Below are the code and all the weights of a small trained network. Each question names an input and a class and asks about switching units off, where a switched-off unit gives its printed mean instead of its output.

import numpy as np


def w(rows, s, z=0):
    codes = np.array(rows[::2]) - 128.0
    scale = np.full(codes.shape[1], s)
    scale[-1] = z or s
    return codes * scale


def f(y):
    return np.maximum(y, 0)


def log_softmax(a):
    a = a - a.max(-1, keepdims=True)
    return a - np.log(np.exp(a).sum(-1, keepdims=True))


def net(x, mask):
    res = np.array(x, float).reshape(1, 4) / 4 @ E
    y = f(res @ A[0][:, :-1].T + A[0][:, -1])
    res = res + np.where(mask, y, B[0][:, -1]) @ B[0][:, :-1]
    return log_softmax(res[-1] @ U[:, :-1].T + U[:, -1])


A, B = {}, {}
E = w([
[161,166,133,18,42,171],'x0',
[109,83,135,114,164,148],'x1',
[213,128,145,185,132,213],'x2',
[88,163,6,174,123,203],'x3',
],0.013)
A[0] = w([
[187,125,192,138,148,46,197],'N0',
[85,143,82,54,126,113,159],'N1',
[104,118,136,185,109,166,160],'N2',
[39,120,108,171,156,6,190],'N3',
[54,115,157,156,79,117,172],'N4',
[111,147,89,159,161,180,164],'N5',
[203,157,126,116,120,157,129],'N6',
[84,130,99,156,169,36,204],'N7',
[157,118,128,232,152,132,164],'N8',
[102,182,104,146,129,117,119],'N9',
[66,121,102,174,177,64,144],'N10',
[92,101,190,162,156,124,94],'N11',
[101,137,146,12,117,51,252],'N12',
[197,108,210,147,136,128,216],'N13',
[190,131,118,138,134,224,99],'N14',
[98,138,32,141,124,174,185],'N15',
[113,126,93,120,165,143,96],'N16',
[134,136,135,137,155,102,97],'N17',
[65,163,131,105,105,119,48],'N18',
[75,162,31,71,126,134,107],'N19',
[214,98,138,72,133,213,141],'N20',
[172,122,137,218,200,123,208],'N21',
[207,113,129,115,102,171,46],'N22',
],0.012,0.0036)
B[0] = w([
[157,108,139,196,158,124,235],'N0',
[125,72,159,104,105,162,195],'N1',
[156,132,96,104,137,111,171],'N2',
[53,194,165,148,154,115,247],'N3',
[122,132,148,129,136,106,163],'N4',
[152,164,104,103,74,124,197],'N5',
[87,132,140,141,176,123,183],'N6',
[61,161,138,151,149,125,217],'N7',
[192,120,54,138,119,109,215],'N8',
[125,114,107,123,130,142,163],'N9',
[114,198,136,117,131,102,216],'N10',
[116,111,124,164,133,113,183],'N11',
[212,122,249,89,130,134,250],'N12',
[105,91,111,192,194,130,230],'N13',
[110,181,102,112,92,119,208],'N14',
[112,148,88,55,84,147,227],'N15',
[148,127,129,134,101,121,155],'N16',
[116,122,135,138,138,153,150],'N17',
[134,111,123,119,123,169,163],'N18',
[76,46,121,109,77,168,211],'N19',
[82,163,167,166,152,97,216],'N20',
[178,113,47,154,129,134,233],'N21',
[72,139,144,141,147,103,183],'N22',
],0.022,0.015)
U = w([
[92,178,242,179,179,116,252],'0',
[15,197,148,13,128,71,106],'1',
[200,78,137,202,164,142,79],'2',
[199,139,96,100,99,130,35],'3',
[188,108,255,76,154,115,139],'4',
[71,51,184,67,95,189,118],'5',
],0.01,0.0021)

Each question gives the input, the list of numbers given to net, and the class t.
The units are the neurons (one row each of A and B). Each row of codes is followed by its name. A weight is (code - 128) times the scale printed after its matrix; where a second scale follows, it is the last column's (A, B and U).
mask holds one flag per neuron, in row order. A switched-off neuron (its flag False) gives its mean, the last column of its row in B, instead of its output. The means were averaged over made-up inputs and are rounded, as every weight is.
A unit's drop is (log p(t) with every unit on - log p(t) with that unit switched off) / (log p(t) with every unit on - log p(t) with every unit switched off).
The circuit of an input: a set's keep is (log p(t) with only the set's units on - log p(t) with every unit switched off) / (log p(t) with every unit on - log p(t) with every unit switched off). Starting from the 12 units with the biggest drops (on a tie, the unit counted first), units are removed one at a time, each time the one whose removal leaves the highest keep (on an exact tie, the one counted first), for as long as the keep stays at least 0.8.
circuit, biggest first: the units of the circuit, biggest drop first
k most important neurons: the k neurons with the biggest drops, biggest first
drop when u is switched off: that unit's drop, to one decimal
input [6,7,-1,0], class 4: circuit, biggest first => (N12)
input [-8,5,1,4], class 3: 3 most important neurons => (N21 N8 N20)
input [1,8,-4,5], class 5: 2 most important neurons => (N19 N1)
input [3,-3,0,-5], class 4: 2 most important neurons => (N12 N3)
input [0,3,0,2], class 1: 2 most important neurons => (N21 N0)
input [2,-5,0,-2], class 4: 2 most important neurons => (N3 N7)
input [-6,1,0,1], class 1: 2 most important neurons => (N3 N12)
input [8,2,0,0], class 4: 2 most important neurons => (N12 N3)
input [-8,-4,2,-8], class 2: 2 most important neurons => (N21 N8)
input [0,1,1,4], class 3: 2 most important neurons => (N3 N7)
input [5,-4,3,1], class 1: 2 most important neurons => (N0 N12)
input [1,-6,-6,7], class 5: 2 most important neurons => (N19 N1)
input [-4,7,4,-1], class 2: drop when N5 is switched off => 0.0
input [5,-7,-8,2], class 5: circuit, biggest first => (N19)
input [7,-4,-1,5], class 5: drop when N19 is switched off => 0.2
input [-1,-5,1,0], class 2: drop when N3 is switched off => 0.1
input [3,4,-4,-7], class 4: drop when N12 is switched off => 0.5
input [2,2,-3,0], class 4: 2 most important neurons => (N12 N15)
